Below is a small trained network, with its code and all its weights. Each question gives an input and a class and asks what happens when units are switched off, that is, made to give their printed mean instead of their output.

import numpy as np


def w(rows, s, z=0):
    codes = np.array(rows[::2]) - 128.0
    scale = np.full(codes.shape[1], s)
    scale[-1] = z or s
    return codes * scale


def f(y):
    return np.maximum(y, 0)


def log_softmax(a):
    a = a - a.max(-1, keepdims=True)
    return a - np.log(np.exp(a).sum(-1, keepdims=True))


def net(x, mask):
    res = np.array(x, float).reshape(1, 2) / 4 @ E
    y = f(res @ A[0][:, :-1].T + A[0][:, -1])
    res = res + np.where(mask, y, B[0][:, -1]) @ B[0][:, :-1]
    return log_softmax(res[-1] @ U[:, :-1].T + U[:, -1])


A, B = {}, {}
E = w([
[2,121,127,198],'x0',
[121,215,254,108],'x1',
],0.0085)
A[0] = w([
[106,145,129,180,254],'neuron 1',
[65,166,105,185,72],'neuron 2',
[179,145,120,124,146],'neuron 3',
[192,133,125,90,70],'neuron 4',
[104,176,255,119,90],'neuron 5',
[205,130,122,111,70],'neuron 6',
[124,172,152,102,96],'neuron 7',
[99,104,142,138,240],'neuron 8',
[138,72,65,151,94],'neuron 9',
[52,127,104,195,65],'neuron 10',
[209,175,89,76,67],'neuron 11',
[70,140,123,197,65],'neuron 12',
[193,81,130,85,79],'neuron 13',
[131,203,185,142,110],'neuron 14',
],0.011,0.0072)
B[0] = w([
[176,196,107,48,254],'neuron 1',
[36,164,198,187,185],'neuron 2',
[90,175,177,104,173],'neuron 3',
[59,121,208,147,168],'neuron 4',
[173,51,50,215,232],'neuron 5',
[61,142,192,158,168],'neuron 6',
[117,64,130,194,159],'neuron 7',
[162,165,123,36,237],'neuron 8',
[183,2,54,202,203],'neuron 9',
[62,159,149,189,205],'neuron 10',
[63,141,227,153,185],'neuron 11',
[38,155,203,187,185],'neuron 12',
[56,126,198,172,172],'neuron 13',
[159,46,14,193,198],'neuron 14',
],0.0082,0.008)
U = w([
[166,4,72,169,69],'0',
[80,165,208,129,49],'1',
[196,192,102,3,254],'2',
],0.014,0.0055)

Each question gives the input, the list of numbers given to net, and the class t.
The units are the neurons (one row each of A and B). Each row of codes is followed by its name. A weight is (code - 128) times the scale printed after its matrix; where a second scale follows, it is the last column's (A, B and U).
mask holds one flag per neuron, in row order. A switched-off neuron (its flag False) gives its mean, the last column of its row in B, instead of its output. The means were averaged over made-up inputs and are rounded, as every weight is.
A unit's drop is (log p(t) with every unit on - log p(t) with that unit switched off) / (log p(t) with every unit on - log p(t) with every unit switched off).
The circuit of an input: a set's keep is (log p(t) with only the set's units on - log p(t) with every unit switched off) / (log p(t) with every unit on - log p(t) with every unit switched off). Starting from the 12 units with the biggest drops (on a tie, the unit counted first), units are removed one at a time, each time the one whose removal leaves the highest keep (on an exact tie, the one counted first), for as long as the keep stays at least 0.8.
units of the circuit, in order: the units of the circuit, biggest drop first
top k neurons: the k neurons with the biggest drops, biggest first
drop when u is switched off: that unit's drop, to one decimal
input [4,4], class 0: top 2 neurons => [neuron 5; neuron 14]
input [-7,5], class 1: units of the circuit, in order => [neuron 11]
input [3,-3], class 2: top 2 neurons => [neuron 5; neuron 14]
input [-7,6], class 1: top 4 neurons => [neuron 11; neuron 9; neuron 3; neuron 4]
input [3,3], class 2: top 2 neurons => [neuron 9; neuron 1]
input [1,-3], class 2: top 2 neurons => [neuron 5; neuron 14]
input [0,5], class 0: drop when neuron 5 is switched off => 0.2
input [4,5], class 0: drop when neuron 14 is switched off => 0.2
input [7,-6], class 1: drop when neuron 5 is switched off => 0.4
input [-5,5], class 0: top 2 neurons => [neuron 5; neuron 14]
input [6,6], class 0: drop when neuron 14 is switched off => 0.5
